Below is a small trained network, with its code and all its weights. Each question gives an input and a target symbol and asks what happens when units are switched off, that is, made to give their printed mean instead of their output.

import numpy as np


def w(rows, s, z=0):
    codes = np.array(rows[::2]) - 128.0
    scale = np.full(codes.shape[1], s)
    scale[-1] = z or s
    return codes * scale


def norm(h):
    return h / np.sqrt((h * h).mean(-1, keepdims=True) + 1e-5)


def f(y):
    return y / 2 * (1 + np.tanh(0.7978845608 * (y + 0.044715 * y**3)))


def softmax(a):
    e = np.exp(a - a.max(-1, keepdims=True))
    return e / e.sum(-1, keepdims=True)


def log_softmax(a):
    a = a - a.max(-1, keepdims=True)
    return a - np.log(np.exp(a).sum(-1, keepdims=True))


def net(x, mask):
    ids = ['αγζπσφω'.index(c) for c in x.split()]
    T = len(ids)
    res = E[ids] + P[:T]
    u = 0
    for l in range(2):
        r = norm(res)
        for j in range(3):
            rows = slice(2 * j, 2 * j + 2)
            q, k, v = (r @ M[l][rows].T for M in (Q, K, V))
            z = softmax(np.where(np.tri(T) > 0, q @ k.T / 2**0.5, -1e9)) @ v
            o = O[l][rows]
            res = res + np.where(mask[u + j], z, o[:, -1]) @ o[:, :-1]
        u += 3
        y = f(norm(res) @ A[l][:, :-1].T + A[l][:, -1])
        res = res + np.where(mask[u : u + 12], y, B[l][:, -1]) @ B[l][:, :-1]
        u += 12
    return log_softmax(norm(res)[-1] @ U[:, :-1].T + U[:, -1])


Q, K, V, O, A, B = {}, {}, {}, {}, {}, {}
E = w([
[89,160,74,242,109,121],'α',
[133,122,2,61,208,78],'γ',
[43,179,50,62,135,225],'ζ',
[103,105,107,177,122,147],'π',
[138,142,243,108,120,121],'σ',
[238,156,89,177,69,137],'φ',
[76,159,207,194,142,100],'ω',
],0.0019)
P = w([
[91,137,139,198,147,162],'0',
[161,140,159,155,251,193],'1',
[117,255,122,136,139,72],'2',
[94,93,128,168,94,135],'3',
[149,126,148,137,186,172],'4',
[125,220,98,98,80,64],'5',
[94,49,119,130,32,105],'6',
[143,108,149,149,213,156],'7',
[128,198,97,87,47,76],'8',
],0.0024)
Q[0] = w([
[71,189,94,103,60,83],'L0H0',
[42,60,133,144,99,60],'L0H0',
[189,185,79,79,185,166],'L0H1',
[95,82,185,173,112,163],'L0H1',
[125,2,167,183,137,217],'L0H2',
[149,106,145,125,253,132],'L0H2',
],0.0076)
K[0] = w([
[129,72,107,105,30,121],'L0H0',
[170,131,45,2,129,141],'L0H0',
[90,108,166,190,182,127],'L0H1',
[170,146,83,57,128,163],'L0H1',
[215,240,118,140,159,175],'L0H2',
[87,170,163,168,239,138],'L0H2',
],0.0073)
V[0] = w([
[195,91,179,200,31,120],'L0H0',
[66,179,161,136,75,254],'L0H0',
[157,115,151,195,86,56],'L0H1',
[20,143,122,62,76,94],'L0H1',
[46,119,192,230,167,12],'L0H2',
[161,168,137,137,50,191],'L0H2',
],0.0023)
O[0] = w([
[98,122,152,213,227,95,128],'L0H0',
[27,54,153,100,117,57,193],'L0H0',
[176,131,146,176,91,116,149],'L0H1',
[94,177,166,134,132,210,93],'L0H1',
[180,159,121,119,109,254,254],'L0H2',
[144,73,110,188,165,112,128],'L0H2',
],0.0028,0.0024)
A[0] = w([
[218,32,149,47,240,115,23],'L0N0',
[87,149,85,34,103,72,5],'L0N1',
[103,3,146,132,136,190,72],'L0N2',
[137,89,211,142,191,192,94],'L0N3',
[173,172,59,163,113,56,57],'L0N4',
[133,114,86,38,180,98,75],'L0N5',
[212,82,143,169,94,83,45],'L0N6',
[135,121,93,92,80,158,190],'L0N7',
[154,143,179,70,131,135,120],'L0N8',
[218,98,126,157,178,156,15],'L0N9',
[114,167,66,141,168,163,118],'L0N10',
[207,172,143,94,123,32,16],'L0N11',
],0.0044,0.0019)
B[0] = w([
[123,254,107,69,23,178,141],'L0N0',
[92,133,230,212,73,120,108],'L0N1',
[105,137,143,24,152,198,185],'L0N2',
[94,148,213,95,105,68,249],'L0N3',
[61,141,211,75,138,145,146],'L0N4',
[180,141,147,209,130,189,92],'L0N5',
[121,130,172,206,189,110,98],'L0N6',
[142,175,135,121,160,57,163],'L0N7',
[123,158,79,148,169,87,125],'L0N8',
[27,105,174,162,76,161,124],'L0N9',
[106,84,185,132,138,65,175],'L0N10',
[17,114,102,130,93,174,107],'L0N11',
],0.0033,0.0018)
Q[1] = w([
[179,98,124,112,92,168],'L1H0',
[195,113,157,105,100,177],'L1H0',
[185,73,143,122,210,228],'L1H1',
[168,97,164,87,144,194],'L1H1',
[245,73,147,117,189,255],'L1H2',
[118,139,49,163,128,90],'L1H2',
],0.0089)
K[1] = w([
[76,108,111,65,123,182],'L1H0',
[95,116,154,49,134,190],'L1H0',
[92,194,154,165,216,163],'L1H1',
[114,255,152,119,198,152],'L1H1',
[70,227,147,149,220,181],'L1H2',
[148,65,67,188,117,71],'L1H2',
],0.0059)
V[1] = w([
[200,101,135,71,62,104],'L1H0',
[105,255,98,160,202,64],'L1H0',
[215,157,179,109,170,49],'L1H1',
[204,45,152,123,114,142],'L1H1',
[132,112,35,175,168,159],'L1H2',
[84,158,65,219,90,79],'L1H2',
],0.0024)
O[1] = w([
[85,136,177,152,191,144,23],'L1H0',
[142,5,119,78,51,131,233],'L1H0',
[93,158,84,124,134,19,113],'L1H1',
[132,74,68,58,149,121,70],'L1H1',
[126,120,235,75,145,179,9],'L1H2',
[195,175,233,102,158,165,65],'L1H2',
],0.0027,0.0013)
A[1] = w([
[131,165,126,161,131,127,133],'L1N0',
[133,121,132,118,90,111,147],'L1N1',
[255,155,53,113,142,129,62],'L1N2',
[139,93,94,156,119,154,96],'L1N3',
[77,97,112,85,97,172,51],'L1N4',
[176,28,125,186,206,105,36],'L1N5',
[178,109,138,174,165,190,32],'L1N6',
[120,128,142,203,115,147,40],'L1N7',
[144,135,108,102,160,121,78],'L1N8',
[134,116,72,132,246,186,53],'L1N9',
[113,123,176,133,210,65,2],'L1N10',
[141,147,177,110,129,179,111],'L1N11',
],0.0074,0.0044)
B[1] = w([
[133,88,140,95,143,153,152],'L1N0',
[132,136,134,135,174,162,249],'L1N1',
[168,189,73,169,110,196,182],'L1N2',
[119,171,157,97,128,59,102],'L1N3',
[128,90,131,74,197,164,161],'L1N4',
[253,63,137,116,110,86,159],'L1N5',
[112,211,116,69,148,112,87],'L1N6',
[66,110,147,114,33,154,101],'L1N7',
[76,123,146,116,90,112,66],'L1N8',
[77,130,49,153,90,44,116],'L1N9',
[116,165,168,193,194,110,126],'L1N10',
[138,105,90,147,124,74,146],'L1N11',
],0.0056,0.0018)
U = w([
[133,232,197,10,84,66,11],'α',
[200,217,59,177,115,215,158],'γ',
[104,55,131,44,223,221,99],'ζ',
[41,105,4,144,119,28,179],'π',
[81,181,199,229,233,87,152],'σ',
[240,23,145,158,109,63,199],'φ',
[49,71,190,175,4,178,105],'ω',
],0.0049,0.0011)

Each question gives the input, a string of symbols that net reads in full, and the target symbol t.
The units are the heads (2 rows each of Q, K, V and O) and the neurons (one row each of A and B). Each row of codes is followed by its name. A weight is (code - 128) times the scale printed after its matrix; where a second scale follows, it is the last column's (O, A, B and U).
mask holds one flag per unit, layer by layer, with each layer's heads first. A switched-off unit (its flag False) gives its mean, the last column of its rows in O or B, instead of its output. The means were averaged over made-up inputs and are rounded, as every weight is.
A unit's drop is (log p(t) with every unit on - log p(t) with that unit switched off) / (log p(t) with every unit on - log p(t) with every unit switched off).
The circuit of an input: a set's keep is (log p(t) with only the set's units on - log p(t) with every unit switched off) / (log p(t) with every unit on - log p(t) with every unit switched off). Starting from the 12 units with the biggest drops (on a tie, the unit counted first), units are removed one at a time, each time the one whose removal leaves the highest keep (on an exact tie, the one counted first), for as long as the keep stays at least 0.8.
units of the circuit, in order: the units of the circuit, biggest drop first
most important unit: the unit with the biggest drop
top k neurons: the k neurons with the biggest drops, biggest first
k most important neurons of layer l: the k neurons of layer l with the biggest drops, biggest first
which heads matter: for each layer, one digit per head in row order, 1 if its drop is at least 0.15 and else 0, layers parted by /
input ω σ σ ω φ ω, target γ: which heads matter => 001 / 000
input ζ ω ζ σ ω σ, target π: units of the circuit, in order => [L0N11; L1H2; L0N0]
input σ π ω σ ζ ω σ γ ω, target π: most important unit => L1H2
input ζ ω π π, target ζ: which heads matter => 010 / 000
input ω ω γ φ φ ω ω, target φ: which heads matter => 001 / 000
input ω ω γ σ ω ω ω, target γ: which heads matter => 100 / 000
input ζ σ π π ω φ, target ζ: 2 most important neurons of layer 0 => [L0N4; L0N11]
input α π π π, target π: top 2 neurons => [L0N2; L1N9]
input ζ π π σ σ γ π φ, target ω: top 2 neurons => [L0N9; L0N6]
input ω γ φ α α σ, target φ: 2 most important neurons of layer 1 => [L1N11; L1N2]
input σ ω π γ ζ π, target α: top 2 neurons => [L0N7; L1N2]
input π ω ζ γ γ σ π φ γ, target ζ: top 4 neurons => [L0N4; L0N3; L0N11; L0N1]
input φ φ ζ ω φ, target ω: top 3 neurons => [L0N9; L0N0; L1N7]
input γ σ α γ α α, target α: 3 most important neurons of layer 0 => [L0N4; L0N3; L0N7]
input ω π σ σ, target σ: most important unit => L0N0
input ω π γ φ ω ζ σ, target ζ: 2 most important neurons of layer 1 => [L1N1; L1N5]
input ω ζ φ α γ ζ σ π σ, target π: which heads matter => 001 / 000
input ω π σ ω ω ω π, target π: top 4 neurons => [L0N2; L0N3; L1N9; L0N0]
input ω σ ζ π σ ζ, target ζ: top 2 neurons => [L0N1; L0N3]
input γ γ α, target α: most important unit => L0N4
input ω σ φ α γ π π, target γ: top 2 neurons => [L1N2; L0N10]
input π ω ω γ ω π, target α: 2 most important neurons of layer 0 => [L0N7; L0N4]
input π γ π, target ζ: 3 most important neurons of layer 0 => [L0N4; L0N2; L0N3]
input π ζ π α φ φ, target φ: top 3 neurons => [L0N4; L1N11; L0N11]
input α π ω σ σ, target α: top 3 neurons => [L0N3; L0N0; L1N2]
input φ ω ζ, target σ: 3 most important neurons of layer 0 => [L0N10; L0N0; L0N1]
